Each row has a name. Each piece below is followed by the name of the row it came from, unless a question asks for something else. Each question is about the rows just above it.

[ 19.3 -18.8  31.5  -8.1  50.0] = vuko
[ 19.6  19.5  80.0   8.0 -72.9] = dosif
[ 19.7 -14.5   9.1 -34.3   7.9] = mufer
Right after [19.5] comes : [80.0]
[31.5 -8.1] is in which row? : vuko
Right after [-18.8] comes : [31.5]
The entry that follows [19.7]: : [-14.5]
The row with [ 19.7 -14.5] is : mufer
What comes right after [19.6] in the named rows? : [19.5]

[  7.6  21.8  -6.5  35.3  12.3 -14.5  29.4 -43.5   5.6 -13.6]  Vanan
[-45.8  33.4 -43.6 -41.4 -46.1  52.1 -22.6 -65.8  -2.4  61.3]  Zis
[  7.6   5.5   0.3 -49.7 -11.4 -42.8 -66.1 -45.7  34.0 -12.1]  Zum
[ 11.8  49.1 -41.6 -44.4 -49.8  37.2 -32.8 -60.0  28.7  50.9]  dib
[  7.6  12.3  35.3  -6.5  21.8  -7.6  63.8  65.7 -49.2 -21.1]  vugak
[ 27.8 -35.7   0.3 -49.7 -11.4 -42.8 -66.1 -45.7  34.0 -12.1]  motuk
Where do [ 52.1 -22.6 -65.8  -2.4  61.3] appear? : Zis
What comes right after [5.6] in the named rows? : [-13.6]
asked: [ 7.6 21.8 -6.5 35.3 12.3] : Vanan
The row with [ 27.8 -35.7   0.3 -49.7 -11.4 -42.8 -66.1 -45.7  34.0 -12.1] is : motuk
What comes right after [-43.6] in the named rows? : [-41.4]
asked: [ 7.6 12.3] : vugak

[16.8 27.9 23.6 28.9  7.5 17.3 30.5  7.0  9.6 24.0  5.2 12.1] -> ger
[ 8.8 55.5 20.4 22.0 13.3 15.5 44.0  9.5 26.3 25.5 12.0 13.2] -> zelum
[10.1 24.7 16.9 19.2  6.4 12.2 24.8  5.9  8.9 17.1  4.8 10.9] -> Rop
[ 7.2 45.8 13.3 15.5 20.4 22.0 44.0 31.4 43.0 22.0 17.4 33.0] -> zop
[ 6.4 14.6 15.4 16.3  3.7 10.6 20.8  7.5  8.2 10.7  3.9  7.9] -> sapa
[ 6.5 15.7 22.1 16.6  4.1 11.0 22.2  8.6  9.7 11.3  4.4  8.9] -> nud
[ 5.5 24.5 19.9 19.0  5.6 13.6 34.7 19.1 23.3 13.5  9.3 17.3] -> todaf
The entry that follows [19.0]: : [5.6]
The entry that follows [24.5]: : [19.9]
What comes right after [24.8] in the named rows? : [5.9]
The entry that follows [9.6]: : [24.0]
Where do [20.4 22.0 13.3 15.5 44.0] appear? : zelum
The entry that follows [5.2]: : [12.1]

[ 10.1  19.3  -3.2 -33.2 -37.7  30.4  -8.4   9.3  19.2   1.2  20.0  16.5
  34.6] : zutot
[-22.2   4.5  -3.2 -33.2 -37.7  30.4  -8.4   9.3  19.2   1.2  20.0  16.5
  22.9] : rora
[  8.2  32.1  47.3  58.3  41.2   3.8 -28.4  10.4  19.3  48.9  63.8  21.5
 -30.4] : gitu
[-22.2   4.5  -3.2 -33.2 -37.7  30.4  -8.4   9.3  -0.2  35.3  47.0   3.6
 -25.9] : digu
[-22.2  -3.2   4.5 -33.2 -37.7  30.4 -43.7   9.3  19.2   1.2  20.0  16.5
  22.9] : Kinu
[ 30.5  -0.4  11.7  39.1  37.6 -22.7  -5.6 -10.7 -22.7   8.9   7.3 -15.9
 -16.5] : Bopip
[-31.1  39.3  40.3  17.0  -0.2  47.5 -28.5  25.2  52.8  47.6  68.9  46.2
 -11.9] : febe
asked: [-22.2   4.5  -3.2 -33.2 -37.7  30.4  -8.4   9.3  -0.2  35.3  47.0   3.6
 -25.9] : digu
Which row holds [58.3 41.2  3.8]? : gitu
asked: [10.4 19.3] : gitu
Which row holds [ 19.3  -3.2 -33.2 -37.7  30.4  -8.4   9.3  19.2   1.2  20.0  16.5]? : zutot
Right after [47.6] comes : [68.9]

[-16.9   2.2 -28.8 -24.3]  lib
[-77.3  69.9   9.1  58.8]  Pefut
[-16.9   2.2  15.3  39.9]  Viz
asked: [-16.9   2.2 -28.8 -24.3] : lib
The row with [-16.9   2.2  15.3  39.9] is : Viz

[ 19.4 -33.0  25.2  -8.4 -13.9] = beri
[-33.1  25.2  -8.4  -6.0 -27.9] = kito
[ 60.6 -12.5 -11.9  -3.6  -1.2] = fugel
[ 19.4 -33.0  -3.5   5.2 -27.9] = gen
asked: [-33.0  25.2  -8.4] : beri
asked: [ -6.0 -27.9] : kito
What comes right after [-3.6] in the named rows? : [-1.2]

[-12.4  24.6 -12.4  24.9  -9.3  80.0] = tatim
[ 21.7  24.4  21.8 -12.4  24.7  -9.3] = sino
[ 21.7  21.7  -1.5 -12.4  24.7  -9.3] = Bep
asked: [ 24.4  21.8 -12.4  24.7  -9.3] : sino
The entry that follows [21.8]: : [-12.4]
asked: [ 21.7  24.4  21.8 -12.4  24.7  -9.3] : sino
asked: [ 21.7  21.7  -1.5 -12.4  24.7  -9.3] : Bep
[21.7 -1.5] is in which row? : Bep

[ 14.0  54.8 -17.9  63.9  63.9 -18.1 -22.0]  Lufov
[-11.3  14.0  54.8  -6.2 -26.5 -19.5  -3.4]  Rov
[-11.3  14.0  54.8 -17.6  63.9 -49.2  22.6]  siku
asked: [ -6.2 -26.5] : Rov
The entry that follows [-6.2]: : [-26.5]
[-49.2  22.6] is in which row? : siku
The row with [ 14.0  54.8 -17.6  63.9] is : siku
What comes right after [-17.9] in the named rows? : [63.9]

[ 18.5 -18.8  41.0 -34.3   6.1  23.3] -> Rigo
[ 18.5 -18.8  41.0 -34.3 -60.9  23.4] -> kip
[  0.8 -14.1  33.9  -7.7 -15.9 -14.0] -> bag
[ -9.8   4.0 -24.0  22.9  21.0  23.3] -> sem
[ 18.5 -24.8  41.0 -34.3   6.1 -24.0] -> rasi
[-14.1   6.0 -15.9  33.9  -7.7   7.6] -> lusan
Right after [-9.8] comes : [4.0]
asked: [-14.1   6.0 -15.9  33.9  -7.7] : lusan
The row with [ -9.8   4.0 -24.0  22.9  21.0  23.3] is : sem
Right after [-60.9] comes : [23.4]
[  0.8 -14.1  33.9] is in which row? : bag

[ -5.5   4.6 -29.9   5.6 -39.8  22.6 -11.4] -> varod
[-11.2  10.8 -67.2 -25.5  20.9  -5.7  -7.7] -> zafot
[-11.2  10.8 -67.2 -28.9 -20.5   8.0   3.0] -> Leva
[-15.4  10.8 -67.2 -25.5  20.9  -5.7  -7.7] -> suvu
[ -3.1  -9.0  -7.9 -13.7 -25.1  -8.9   1.9] -> lilam
[ -3.1  -9.0  -7.9 -13.7 -25.1  -7.0   1.9] -> galis
[-39.9 -20.7 -60.6  -7.7 -26.2   5.3 -25.6] -> puzok
asked: [-39.9 -20.7 -60.6  -7.7 -26.2   5.3] : puzok
Right after [-39.8] comes : [22.6]
Right after [-8.9] comes : [1.9]

[-27.4 -14.4  -0.6 -25.1  39.5  -1.5  17.1  17.1 -45.9  28.4  21.5  55.4
 -10.2  39.8  44.8  31.4  28.5]  zoti
[-24.9 -35.7   4.4 -46.0  20.4  46.1  14.5  20.8 -33.2  21.5  28.4  55.4
 -58.5  13.7  17.4  16.4  32.1]  Vizuz
[-15.6 -27.0   2.8 -46.0  46.1  14.5  20.4  20.6  24.2  47.4  47.4 -14.5
  12.1  45.2  41.4  35.2  27.0]  telag
The row with [ 28.4  21.5  55.4 -10.2] is : zoti
asked: [-15.6 -27.0   2.8 -46.0  46.1  14.5  20.4  20.6  24.2  47.4  47.4 -14.5
  12.1  45.2  41.4  35.2  27.0] : telag
asked: [-35.7   4.4] : Vizuz
[-46.0  46.1  14.5  20.4] is in which row? : telag
asked: [21.5 28.4 55.4] : Vizuz

[ 29.1  20.7   4.5  46.5   4.0 -38.3   7.4  -1.7  -3.2   1.5   0.3 -53.1
  13.5   8.6   6.3   3.8  -0.4   8.1  37.8   2.3   3.6 -11.9 -13.0 -51.9
   3.0  -7.0  26.8  -1.4  -9.2  68.2 -81.1   2.1  -8.5 -14.8   3.8  -1.0
   8.1 -28.9  11.5  37.4  -3.7  -2.3 -40.6  20.0   1.7 -11.4   1.4] : Tativ
[-16.3 -25.6 -28.2 -15.1  21.3 -22.4   9.8  14.2 -11.4  28.4 -30.6 -27.0
  13.0   1.1  14.5 -24.8  15.5  22.5  12.2 -22.3   1.8  16.4 -39.1  16.7
  12.1  16.6 -10.6 -40.8 -52.4  -8.4  -0.4 -34.7 -42.7 -45.7  21.9 -30.0
   6.3 -13.4  10.8  -1.2 -34.8  10.3  -2.5   9.9   6.8 -47.7 -28.6] : Fisum
[-24.8  15.4  22.5  12.2  16.6 -43.2  16.2  21.4  -3.1  28.9  -8.0  17.5
  19.3  15.1  29.2  20.7  23.4  17.7  39.9  31.6   0.5 -41.8 -13.0 -23.0
  11.9  20.5  42.0 -25.4 -25.5 -24.6 -61.2 -21.5 -19.8 -26.4  21.1  38.2
  13.7 -32.2  31.9  63.3 -19.8  14.2 -23.7  38.0  18.5 -17.4  29.3] : tukel
asked: [-24.8  15.5  22.5  12.2] : Fisum
asked: [29.2 20.7] : tukel

[-23.6  21.0 -21.8   7.8 -30.0] : Rusot
[-50.4  20.9  21.0  19.5  66.4] : Rofoz
[ -4.8 -19.6 -11.1 -19.8  -6.5] : rili
[-50.4  20.9  58.6  18.7  18.6] : zapos
[ 16.7 -39.2  -4.9 -40.0  18.8] : tizeg
[-6.3 66.4 58.6 19.4 20.9] : Kisiv
asked: [-23.6  21.0 -21.8   7.8] : Rusot
What comes right after [-19.8] in the named rows? : [-6.5]
Right after [19.5] comes : [66.4]
asked: [20.9 21.0 19.5 66.4] : Rofoz
What comes right after [18.7] in the named rows? : [18.6]
Which row holds [-11.1 -19.8  -6.5]? : rili
The entry that follows [-40.0]: : [18.8]

[ -3.2  24.5  19.9   2.8  -2.2  39.9 -18.3  30.8   9.0  28.4  -1.5   3.7
 -35.5   8.6  -3.6  27.3 -15.2 -28.4 -15.2 -27.4   1.5  28.4] : gika
[  8.0  54.2  43.2  20.6  34.0  20.4 -22.4   8.2  -7.3  41.4  -1.5   3.7
  -3.7 -22.5 -24.1  14.9 -15.2  -3.1  11.8 -20.4 -12.9  28.4] : Tob
[ 21.3  39.4  28.5  20.6   5.0  10.6 -22.4  15.7  58.1  60.9   5.4  -2.5
 -18.4 -32.9  -3.6   8.8 -31.2  -3.1  25.2 -13.3  -5.7  57.7] : fov
Right after [9.0] comes : [28.4]
Right after [2.8] comes : [-2.2]
Right after [-31.2] comes : [-3.1]
The entry that follows [19.9]: : [2.8]

[ 65.6  33.6 -44.1  43.0 -22.6  57.9  35.8] : Zud
[ 25.7 -21.8  -9.0  63.9 -62.8  18.5  25.9] : kotag
[-57.3  31.5  -6.0 -28.3 -26.3  -1.6  59.3] : birov
[ 67.9  27.8  18.8 -14.5 -69.3  -4.3  -4.7] : vef
[  1.2 -50.2  30.5 -44.5 -37.4 -35.6  38.8] : sok
[-29.4  10.4  43.1 -13.0  -8.5  44.6  -5.2] : Gube
[ 25.7 -21.8 -12.5 -58.1 -24.7 -64.8  45.8] : nune
[ 25.7 -21.8  -9.0  63.9 -62.8  53.5  -1.3] : bataz
[ 43.1 -29.4  10.4 -13.0  18.9 -69.0 -18.9] : nevil
Right after [18.8] comes : [-14.5]
The row with [-29.4  10.4  43.1 -13.0] is : Gube
asked: [ 25.7 -21.8  -9.0  63.9 -62.8  53.5  -1.3] : bataz
The row with [ 30.5 -44.5 -37.4] is : sok
asked: [ 33.6 -44.1  43.0 -22.6  57.9  35.8] : Zud

[47.0 13.1 62.6  2.3] = Nomuf
[  6.2 -15.4 -40.5   2.4] = pupu
[  0.7  18.5 -38.5 -13.3] = gema
[  4.2 -29.1   5.8   9.7] = sogob
[ 22.0  62.7 -18.7  12.3] = zonaf
[ 13.8  11.5 -40.2 -21.8] = Mitaf
[-26.3 -61.4 -17.7   2.5] = Godo
Right after [62.7] comes : [-18.7]
Right after [22.0] comes : [62.7]

[  0.4   3.0   0.8  -0.8   0.3  -0.8   0.9   1.4   1.1   2.0  -1.5   0.1
  -1.2   1.3  -0.6   0.2  -1.9   2.3  17.6  -1.7 -23.9   5.7   7.8] : tima
[ -2.7   9.4  15.6 -11.6   2.2 -16.7   0.8   5.2   2.3   5.0  -9.2   0.3
  -9.5  17.0  -2.7 -23.1  -1.0  -0.4  -4.1  22.8 -11.4  14.1   2.2] : gupun
[ -2.7   9.4  15.6 -11.6   2.2 -16.7   0.8   5.2   2.3   5.0  -9.2   0.3
  -9.5  17.0  -2.7 -23.1  -1.0  -1.2  -6.2   8.3  -0.5  19.4   0.6] : Giveb
[ 0.3  2.7  0.7 -0.9  0.3 -0.7  1.1  1.2  1.1  1.8 -1.5  0.0 -1.1  1.4
 -0.6  0.2 -1.8  0.3 -2.4 -0.1 17.5  0.2  0.8] : Vab
[ -5.4   3.7   0.4  -6.2   2.3  -1.6   1.7  -1.9   4.5  11.9 -17.4   7.2
   2.8  13.9   0.9  -0.4 -10.0   4.8 -11.6  -7.3  -1.9  13.1 -16.6] : lag
[ -2.7   9.4  15.6 -11.6   2.2 -16.7   0.8   5.2   2.3   5.0  -9.2   0.3
  -9.5  17.0  -2.7 -23.1  -1.0  -1.2  -6.2   8.3  -0.2   0.4   0.8] : Bama
What comes right after [1.7] in the named rows? : [-1.9]
The entry that follows [17.6]: : [-1.7]
What comes right after [13.9] in the named rows? : [0.9]

[-23.0   0.5  -1.0  -2.2   0.5   4.7 -13.8 -43.9 -16.2  -2.6  -7.4   4.2
  12.0  15.3   1.8  -4.4  -0.6   0.4  -4.1   0.9] = tadet
[22.3 -0.6 -2.3  0.9 -0.6  2.5  4.4 28.7  0.9 -2.3  2.0  8.3 27.0 -8.5
 -2.6 14.7 -0.3  0.0  1.8  0.4] = Fenos
[  2.6   3.9  -2.1   1.6   0.2   2.8   8.2  -2.8  10.4  -3.7  -1.2  -0.8
 -37.7 -16.9  -1.7  18.8   1.7  -0.8   5.7  -0.3] = dusub
[-37.8   6.4  -2.8   8.1   1.9 -11.1 -24.8  39.4  35.3   1.2  -1.4  -6.0
  36.1  40.5  -4.4 -45.9  -1.7  -0.1   1.5  -3.8] = manob
[ 12.3   2.5  -0.3  -2.3   0.7  -1.8   4.7   5.7 -16.3  -2.0   1.0   5.0
  -5.5 -18.9  -0.1 -27.7   1.8   0.2   4.7   0.5] = Logit
[ 51.9   4.6  -3.7   2.4   0.1  -7.0 -20.0  13.7  71.5   2.1  -9.6  -5.7
 -20.3 -26.4   1.6  55.2   2.5  -0.9  -0.7  -0.3] = Bigag
What comes right after [2.4] in the named rows? : [0.1]
Right after [-16.9] comes : [-1.7]
asked: [-45.9  -1.7  -0.1   1.5  -3.8] : manob

[-15.6  26.2 -36.8  22.1  68.0 -34.9 -50.5 -20.0] : Leris
[-15.6  26.2 -36.8  30.1  69.5 -11.3  -3.9   2.8] : puz
[ 32.1 -17.5  51.0   2.5 -50.8  42.4  22.3  60.1] : fub
Right after [-3.9] comes : [2.8]
asked: [-15.6  26.2 -36.8  30.1  69.5 -11.3  -3.9   2.8] : puz

[ 36.5 -23.8  25.2  69.5   7.9 -30.4 -20.0  27.7] -> keda
[ 24.5  32.3  26.0 -52.9 -40.8  22.2 -20.0  36.6] -> dasu
[ 36.5 -23.8  25.2  69.5  -4.5  -6.9   6.5  21.7] -> lilo
What comes right after [-40.8] in the named rows? : [22.2]
asked: [-20.0  36.6] : dasu
Where do [25.2 69.5 -4.5 -6.9  6.5] appear? : lilo
asked: [ 69.5   7.9 -30.4] : keda

[ 34.5 -15.7 -43.6  36.0  51.4  11.4]  ratug
[ 34.5   2.8  33.7 -20.7 -30.9 -22.1]  dom
[ -6.2  -4.1 -38.9 -18.7  30.6   0.1]  Zesi
[ 17.5  -9.1 -16.0  25.1 -23.5  29.2]  kod
[ 21.9 -14.9  15.5   6.0  14.6   3.4]  Vus
[  9.8   0.4  52.9   0.4 -26.6  -8.6]  bar
[ 6.6 26.8  4.9  4.7 -2.0 -8.1]  laka
[ -0.6 -15.7  -2.9  -7.5  51.4  11.4]  Nobi
[-14.4  -6.4  38.7 -21.5 -13.4 -16.1]  Kidi
[ 13.7   5.9  -2.7  16.0 -21.1  10.8]  mip
[-17.8  -7.0  13.9  -6.3  32.2  17.8]  fitez
[28.1 39.4 -2.9 -7.5 23.0 54.0]  Vese
Right after [25.1] comes : [-23.5]
Which row holds [28.1 39.4 -2.9 -7.5 23.0 54.0]? : Vese
Right after [-0.6] comes : [-15.7]

[ 24.8   0.7  -2.2  54.9  -4.5  67.3  39.3   2.2   0.4   7.7   7.8 -26.8
 -42.2  32.4]  tuliv
[-11.9  -7.2 -11.0 -10.2  10.7  43.3   1.8 -13.6  -5.6 -13.2  19.9   0.8
 -23.9  -4.7]  kime
[-27.9   5.6 -23.4 -11.5  -4.5  39.3  67.3  -0.2  12.7  38.0 -11.6 -24.0
  -3.3 -13.4]  moman
The entry that follows [2.2]: : [0.4]
asked: [-4.5 67.3 39.3] : tuliv

[-10.1 -62.3 -45.8  21.9  -5.3  -5.7] = zilod
[-0.4 -1.6  0.2  0.9  0.8 -1.9] = fopor
[ 22.8  10.5  -0.8 -34.1  37.7  19.3] = duvu
[ 19.4 -43.5  -0.5  -0.5 -19.4 -21.9] = dofi
[ 0.5 -0.4 -1.7  0.2  0.9  0.8] = Lil
[-0.7  0.9  0.5 -0.9  1.3  0.2] = Vekov
[ -0.2  -0.6 -26.5  -0.9  -0.4   0.5] = fofik
[-0.8  0.6 -0.4  2.4 -0.7  1.2] = dis
[ 27.9   1.1  -5.8 -26.6   0.9 -28.2] = let
[-0.2 -0.6 -1.3 -0.9  0.4 -0.1] = Gire
[ 2.2  2.9  0.2 -1.0  0.7 -0.7] = Rero
asked: [-0.4 -1.7  0.2  0.9  0.8] : Lil
The entry that follows [-43.5]: : [-0.5]
What comes right after [22.8] in the named rows? : [10.5]
asked: [-10.1 -62.3 -45.8  21.9  -5.3] : zilod
What comes right after [-5.8] in the named rows? : [-26.6]
Right after [-26.6] comes : [0.9]

